Below are the code and all the weights of a small trained network. Each question names an input and a class and asks about switching units off, where a switched-off unit gives its printed mean instead of its output.

import numpy as np


def w(rows, s, z=0):
    codes = np.array(rows[::2]) - 128.0
    scale = np.full(codes.shape[1], s)
    scale[-1] = z or s
    return codes * scale


def f(y):
    return y / 2 * (1 + np.tanh(0.7978845608 * (y + 0.044715 * y**3)))


def log_softmax(a):
    a = a - a.max(-1, keepdims=True)
    return a - np.log(np.exp(a).sum(-1, keepdims=True))


def net(x, mask):
    res = np.array(x, float).reshape(1, 3) / 4 @ E
    y = f(res @ A[0][:, :-1].T + A[0][:, -1])
    res = res + np.where(mask, y, B[0][:, -1]) @ B[0][:, :-1]
    return log_softmax(res[-1] @ U[:, :-1].T + U[:, -1])


A, B = {}, {}
E = w([
[99,54,126,8,253,178,243],'x0',
[120,160,124,135,160,106,124],'x1',
[100,106,206,184,97,29,236],'x2',
],0.014)
A[0] = w([
[132,201,122,253,1,108,49,127],'N1',
[117,135,199,241,54,46,211,67],'N2',
[136,133,142,118,128,125,118,4],'N3',
[153,153,185,167,70,100,42,98],'N4',
[188,149,151,182,88,86,52,115],'N5',
[186,168,37,124,102,166,3,32],'N6',
],0.0094,0.0042)
B[0] = w([
[112,108,203,29,176,104,215,251],'N1',
[226,172,1,201,3,99,42,229],'N2',
[121,118,85,141,139,114,123,121],'N3',
[130,69,208,92,141,200,154,193],'N4',
[51,159,117,83,157,183,164,193],'N5',
[200,153,27,185,45,54,58,192],'N6',
],0.0098,0.022)
U = w([
[68,121,194,51,177,129,253,251],'0',
[144,135,58,177,101,113,9,5],'1',
],0.015,0.0032)

Each question gives the input, the list of numbers given to net, and the class t.
The units are the neurons (one row each of A and B). Each row of codes is followed by its name. A weight is (code - 128) times the scale printed after its matrix; where a second scale follows, it is the last column's (A, B and U).
mask holds one flag per neuron, in row order. A switched-off neuron (its flag False) gives its mean, the last column of its row in B, instead of its output. The means were averaged over made-up inputs and are rounded, as every weight is.
A unit's drop is (log p(t) with every unit on - log p(t) with that unit switched off) / (log p(t) with every unit on - log p(t) with every unit switched off).
The circuit of an input: a set's keep is (log p(t) with only the set's units on - log p(t) with every unit switched off) / (log p(t) with every unit on - log p(t) with every unit switched off). Starting from all 6 units, units are removed one at a time, each time the one whose removal leaves the highest keep (on an exact tie, the one counted first), for as long as the keep stays at least 0.8.
units of the circuit, in order: the units of the circuit, biggest drop first
k most important neurons: the k neurons with the biggest drops, biggest first
drop when u is switched off: that unit's drop, to one decimal
input [6,0,7], class 1: units of the circuit, in order => (N1; N2)
input [-8,3,-2], class 0: units of the circuit, in order => (N1)
input [6,-3,-7], class 1: 2 most important neurons => (N1; N4)
input [-7,-3,-7], class 0: 4 most important neurons => (N1; N2; N4; N5)
input [1,-4,2], class 1: 3 most important neurons => (N1; N4; N5)
input [-7,1,-7], class 0: 4 most important neurons => (N1; N2; N4; N5)
input [5,-1,7], class 1: 2 most important neurons => (N1; N2)
input [7,-2,-8], class 1: 4 most important neurons => (N1; N4; N5; N6)
input [-5,2,-5], class 0: 2 most important neurons => (N1; N2)
input [-4,-8,2], class 0: drop when N1 is switched off => 0.8
input [-1,-8,0], class 0: drop when N6 is switched off => 0.2
input [2,1,8], class 1: drop when N2 is switched off => 0.0
